Here is a tiny trained network, its code and every weight. The questions are about switching its units off for an input and a class, where a switched-off unit gives its printed mean instead of its output.

import numpy as np


def w(rows, s, z=0):
    codes = np.array(rows[::2]) - 128.0
    scale = np.full(codes.shape[1], s)
    scale[-1] = z or s
    return codes * scale


def norm(h):
    return h / np.sqrt((h * h).mean(-1, keepdims=True) + 1e-5)


def f(y):
    return np.maximum(y, 0)


def log_softmax(a):
    a = a - a.max(-1, keepdims=True)
    return a - np.log(np.exp(a).sum(-1, keepdims=True))


def net(x, mask):
    res = np.array(x, float).reshape(1, 7) / 4 @ E
    u = 0
    for l in range(2):
        y = f(norm(res) @ A[l][:, :-1].T + A[l][:, -1])
        res = res + np.where(mask[u : u + 8], y, B[l][:, -1]) @ B[l][:, :-1]
        u += 8
    return log_softmax(norm(res)[-1] @ U[:, :-1].T + U[:, -1])


A, B = {}, {}
E = w([
[47,125,145,47,141,98,67,127,147,255,124,172],'x0',
[216,55,236,66,168,43,219,145,218,76,86,80],'x1',
[175,70,154,101,115,138,68,42,53,45,123,228],'x2',
[192,123,102,240,93,117,169,193,160,185,161,141],'x3',
[77,191,108,115,204,122,71,74,73,113,58,63],'x4',
[144,55,136,159,119,67,35,34,119,96,125,184],'x5',
[147,53,44,225,79,112,139,155,129,197,154,115],'x6',
],0.0052)
A[0] = w([
[112,91,119,157,136,97,89,154,146,157,161,139,67],'L0N1',
[129,182,128,110,148,178,149,205,110,141,166,177,72],'L0N2',
[132,86,104,195,70,140,125,145,141,225,135,133,62],'L0N3',
[68,220,40,122,138,161,30,55,2,168,127,87,11],'L0N4',
[99,183,82,132,156,86,190,209,183,166,106,85,4],'L0N5',
[196,113,114,177,146,160,138,138,144,85,129,170,74],'L0N6',
[110,155,141,96,115,234,154,186,157,165,169,128,25],'L0N7',
[105,158,78,93,127,132,100,129,77,140,129,124,81],'L0N8',
],0.0057,0.0044)
B[0] = w([
[112,90,127,129,85,81,142,101,76,198,96,114,152],'L0N1',
[144,204,78,67,32,149,147,67,149,117,191,139,167],'L0N2',
[205,91,130,2,188,66,94,79,175,139,82,173,194],'L0N3',
[14,246,134,218,182,220,37,35,113,171,60,184,253],'L0N4',
[120,147,194,181,220,239,153,240,162,160,99,110,196],'L0N5',
[45,152,79,128,62,109,170,136,76,96,62,77,166],'L0N6',
[222,219,147,69,41,144,118,140,75,136,186,109,166],'L0N7',
[141,111,121,176,190,159,85,152,127,108,123,204,168],'L0N8',
],0.0052,0.0053)
A[1] = w([
[97,105,215,18,226,53,105,80,129,22,111,122,33],'L1N1',
[171,94,93,228,110,104,143,120,109,22,146,111,27],'L1N2',
[120,40,103,115,138,67,108,118,156,221,150,153,30],'L1N3',
[198,97,138,136,141,98,181,187,178,93,160,143,163],'L1N4',
[119,149,161,173,209,163,165,254,201,195,162,19,3],'L1N5',
[124,108,186,35,159,132,131,67,98,104,63,115,43],'L1N6',
[170,184,127,105,115,161,127,232,154,160,167,148,89],'L1N7',
[179,131,71,179,88,147,121,114,64,103,132,64,131],'L1N8',
],0.0066,0.0039)
B[1] = w([
[208,116,68,81,175,170,139,89,213,21,146,110,255],'L1N1',
[48,73,202,169,53,99,184,94,2,79,77,121,173],'L1N2',
[196,108,69,200,140,45,116,239,122,143,168,163,172],'L1N3',
[59,163,117,138,144,156,65,99,115,152,120,142,196],'L1N4',
[103,107,175,140,169,143,162,132,180,209,54,37,223],'L1N5',
[176,145,63,107,155,102,142,94,150,115,161,129,207],'L1N6',
[129,103,150,76,110,104,137,171,112,110,166,63,187],'L1N7',
[103,116,201,100,141,112,136,101,161,138,116,172,176],'L1N8',
],0.0085,0.0072)
U = w([
[193,70,79,169,107,30,86,192,129,198,146,194,89],'0',
[134,179,148,61,30,145,147,169,94,135,211,132,4],'1',
[61,197,108,174,165,191,31,69,89,146,90,194,236],'2',
[99,73,201,172,51,91,173,91,45,70,75,151,102],'3',
[221,114,92,74,176,117,120,77,187,30,122,132,158],'4',
[121,135,188,123,156,141,157,177,175,202,70,10,172],'5',
],0.013,0.0022)

Each question gives the input, the list of numbers given to net, and the class t.
The units are the neurons (one row each of A and B). Each row of codes is followed by its name. A weight is (code - 128) times the scale printed after its matrix; where a second scale follows, it is the last column's (A, B and U).
mask holds one flag per neuron, layer by layer. A switched-off neuron (its flag False) gives its mean, the last column of its row in B, instead of its output. The means were averaged over made-up inputs and are rounded, as every weight is.
A unit's drop is (log p(t) with every unit on - log p(t) with that unit switched off) / (log p(t) with every unit on - log p(t) with every unit switched off).
The circuit of an input: a set's keep is (log p(t) with only the set's units on - log p(t) with every unit switched off) / (log p(t) with every unit on - log p(t) with every unit switched off). Starting from the 12 units with the biggest drops (on a tie, the unit counted first), units are removed one at a time, each time the one whose removal leaves the highest keep (on an exact tie, the one counted first), for as long as the keep stays at least 0.8.
circuit, biggest first: the units of the circuit, biggest drop first
most important unit: the unit with the biggest drop
k most important neurons: the k neurons with the biggest drops, biggest first
k most important neurons of layer l: the k neurons of layer l with the biggest drops, biggest first
drop of u: that unit's drop, to one decimal
input [7,1,-2,4,-6,7,-7], class 0: circuit, biggest first : (L1N3)
input [7,7,-2,-6,-2,-6,-4], class 4: 2 most important neurons : (L1N1 L1N6)
input [-1,-8,-3,-6,-7,-6,-8], class 1: 2 most important neurons of layer 0 : (L0N7 L0N2)
input [6,-5,-4,5,-3,8,-6], class 0: circuit, biggest first : (L1N3 L0N3)
input [1,-7,-2,1,-5,-1,0], class 1: circuit, biggest first : (L0N7 L1N7)
input [0,4,8,-6,-8,-5,6], class 3: circuit, biggest first : (L0N3 L1N1)
input [-6,7,7,0,-1,8,1], class 3: 2 most important neurons : (L1N2 L0N3)
input [7,1,0,-7,4,-6,0], class 2: 2 most important neurons of layer 0 : (L0N4 L0N3)
input [2,-8,3,1,-6,-4,5], class 0: circuit, biggest first : (L0N3 L1N3)
input [6,-7,-2,0,-2,6,6], class 0: 4 most important neurons : (L1N3 L0N3 L1N4 L0N1)
input [2,-2,-1,2,-4,-3,0], class 1: 2 most important neurons of layer 0 : (L0N2 L0N7)
input [-3,4,1,1,-6,4,5], class 3: 2 most important neurons : (L1N2 L0N6)
input [-2,-1,3,0,2,1,8], class 3: 2 most important neurons : (L1N2 L0N6)
input [-8,1,-2,-1,-7,-5,-2], class 5: most important unit : L1N5
input [2,-3,7,7,-6,-1,-8], class 1: drop of L1N1 : 0.1
input [3,-1,3,-2,4,4,-6], class 4: drop of L0N6 : 0.1
input [8,0,6,-4,1,-3,-6], class 4: drop of L1N1 : 0.3
